Below is a small trained network, with its code and all its weights. Each question gives an input and a class and asks what happens when units are switched off, that is, made to give their printed mean instead of their output.

import numpy as np


def w(rows, s, z=0):
    codes = np.array(rows[::2]) - 128.0
    scale = np.full(codes.shape[1], s)
    scale[-1] = z or s
    return codes * scale


def norm(h):
    return h / np.sqrt((h * h).mean(-1, keepdims=True) + 1e-5)


def f(y):
    return y / 2 * (1 + np.tanh(0.7978845608 * (y + 0.044715 * y**3)))


def log_softmax(a):
    a = a - a.max(-1, keepdims=True)
    return a - np.log(np.exp(a).sum(-1, keepdims=True))


def net(x, mask):
    res = np.array(x, float).reshape(1, 4) / 4 @ E
    u = 0
    for l in range(4):
        y = f(norm(res) @ A[l][:, :-1].T + A[l][:, -1])
        res = res + np.where(mask[u : u + 5], y, B[l][:, -1]) @ B[l][:, :-1]
        u += 5
    return log_softmax(norm(res)[-1] @ U[:, :-1].T + U[:, -1])


A, B = {}, {}
E = w([
[80,97,57,208,115,130],'x0',
[207,2,88,128,124,28],'x1',
[179,221,87,95,100,70],'x2',
[145,122,138,131,101,129],'x3',
],0.0079)
A[0] = w([
[168,117,167,127,158,42,56],'0.n1',
[255,186,99,178,164,56,190],'0.n2',
[184,20,107,129,137,133,54],'0.n3',
[149,38,159,125,147,34,134],'0.n4',
[102,173,67,106,92,134,6],'0.n5',
],0.0057,0.0016)
B[0] = w([
[149,50,140,93,126,86,166],'0.n1',
[97,146,68,17,77,190,241],'0.n2',
[56,176,64,224,254,80,212],'0.n3',
[131,106,168,48,158,50,252],'0.n4',
[128,217,111,184,159,171,139],'0.n5',
],0.0066,0.003)
A[1] = w([
[97,219,114,109,67,127,85],'1.n1',
[254,122,34,105,141,58,4],'1.n2',
[154,197,162,50,181,134,185],'1.n3',
[46,128,90,145,147,174,189],'1.n4',
[140,126,209,167,195,136,122],'1.n5',
],0.0071,0.0028)
B[1] = w([
[168,150,130,199,249,87,224],'1.n1',
[72,84,78,82,88,160,222],'1.n2',
[181,124,136,77,143,227,254],'1.n3',
[234,77,121,173,1,159,237],'1.n4',
[172,76,194,99,45,179,170],'1.n5',
],0.0066,0.0037)
A[2] = w([
[62,171,153,217,96,166,88],'2.n1',
[2,106,18,176,67,25,105],'2.n2',
[181,144,200,158,96,208,167],'2.n3',
[95,70,201,16,216,46,226],'2.n4',
[18,137,128,76,149,180,247],'2.n5',
],0.0075,0.0016)
B[2] = w([
[220,100,81,141,44,99,185],'2.n1',
[95,160,188,90,172,98,202],'2.n2',
[14,104,124,63,100,151,222],'2.n3',
[216,170,169,200,41,254,254],'2.n4',
[118,27,158,110,24,61,160],'2.n5',
],0.0089,0.0059)
A[3] = w([
[92,189,242,37,116,228,228],'3.n1',
[235,255,108,85,70,148,174],'3.n2',
[97,185,19,52,173,30,5],'3.n3',
[142,56,169,111,195,121,149],'3.n4',
[63,3,225,182,206,100,34],'3.n5',
],0.0064,0.0021)
B[3] = w([
[107,103,127,96,182,2,254],'3.n1',
[110,158,79,198,187,167,247],'3.n2',
[72,46,236,96,57,142,154],'3.n3',
[81,175,167,158,128,139,140],'3.n4',
[146,199,138,155,163,68,159],'3.n5',
],0.0091,0.0067)
U = w([
[52,67,187,28,99,88,252],'0',
[88,217,109,72,249,97,82],'1',
[220,76,232,170,134,176,86],'2',
[224,128,36,42,116,148,97],'3',
[93,66,92,196,19,167,93],'4',
[106,218,45,218,139,181,72],'5',
[110,149,187,217,207,29,104],'6',
],0.018,0.0041)

Each question gives the input, the list of numbers given to net, and the class t.
The units are the neurons (one row each of A and B). Each row of codes is followed by its name. A weight is (code - 128) times the scale printed after its matrix; where a second scale follows, it is the last column's (A, B and U).
mask holds one flag per neuron, layer by layer. A switched-off neuron (its flag False) gives its mean, the last column of its row in B, instead of its output. The means were averaged over made-up inputs and are rounded, as every weight is.
A unit's drop is (log p(t) with every unit on - log p(t) with that unit switched off) / (log p(t) with every unit on - log p(t) with every unit switched off).
The circuit of an input: a set's keep is (log p(t) with only the set's units on - log p(t) with every unit switched off) / (log p(t) with every unit on - log p(t) with every unit switched off). Starting from the 12 units with the biggest drops (on a tie, the unit counted first), units are removed one at a time, each time the one whose removal leaves the highest keep (on an exact tie, the one counted first), for as long as the keep stays at least 0.8.
units of the circuit, in order: the units of the circuit, biggest drop first
most important unit: the unit with the biggest drop
k most important neurons: the k neurons with the biggest drops, biggest first
top k neurons in layer l: the k neurons of layer l with the biggest drops, biggest first
drop when u is switched off: that unit's drop, to one decimal
input [3,7,3,2], class 0: most important unit => 2.n2
input [-1,5,0,-3], class 2: 3 most important neurons => 2.n4; 0.n4; 2.n3
input [1,-8,-2,2], class 4: units of the circuit, in order => 2.n1; 1.n4
input [0,-6,2,6], class 1: 4 most important neurons => 2.n4; 3.n1; 2.n3; 0.n3
input [2,2,6,4], class 0: units of the circuit, in order => 2.n4; 3.n3
input [1,7,-7,-2], class 6: 3 most important neurons => 0.n3; 3.n5; 1.n3
input [3,-8,-7,-5], class 4: units of the circuit, in order => 2.n1; 1.n4
input [1,2,-5,-1], class 6: 2 most important neurons => 0.n3; 1.n3
input [0,-5,3,0], class 1: 2 most important neurons => 2.n4; 3.n1
input [-1,-6,-4,0], class 0: 2 most important neurons => 2.n3; 2.n4
input [2,3,-3,3], class 6: 3 most important neurons => 0.n3; 2.n2; 1.n3
input [1,8,2,-5], class 0: top 2 neurons in layer 3 => 3.n2; 3.n3
input [-7,5,0,-5], class 2: 2 most important neurons => 2.n4; 2.n3
input [0,-1,8,1], class 1: units of the circuit, in order => 2.n4
input [3,4,-7,7], class 6: 2 most important neurons => 0.n3; 3.n5
input [-1,-5,4,4], class 1: 2 most important neurons => 2.n4; 3.n1
input [1,2,-8,1], class 6: 2 most important neurons => 3.n5; 0.n3
input [8,1,-8,8], class 6: 2 most important neurons => 2.n4; 3.n5
input [-1,-7,-7,-8], class 0: 2 most important neurons => 2.n4; 2.n3
input [5,6,3,3], class 0: top neuron in layer 2 => 2.n2
input [8,7,2,4], class 0: 2 most important neurons => 3.n3; 2.n2
input [3,-6,-7,-4], class 4: top 2 neurons in layer 1 => 1.n4; 1.n3
input [8,7,3,-4], class 0: 2 most important neurons => 3.n3; 2.n2
input [-7,-2,5,2], class 1: drop when 3.n1 is switched off => 0.1
input [-3,8,-2,-2], class 2: drop when 2.n4 is switched off => 3.9
input [1,8,-6,-3], class 6: drop when 3.n5 is switched off => 0.7
input [3,8,-2,-5], class 6: drop when 0.n3 is switched off => 0.6
input [5,4,-1,3], class 6: most important unit => 3.n5
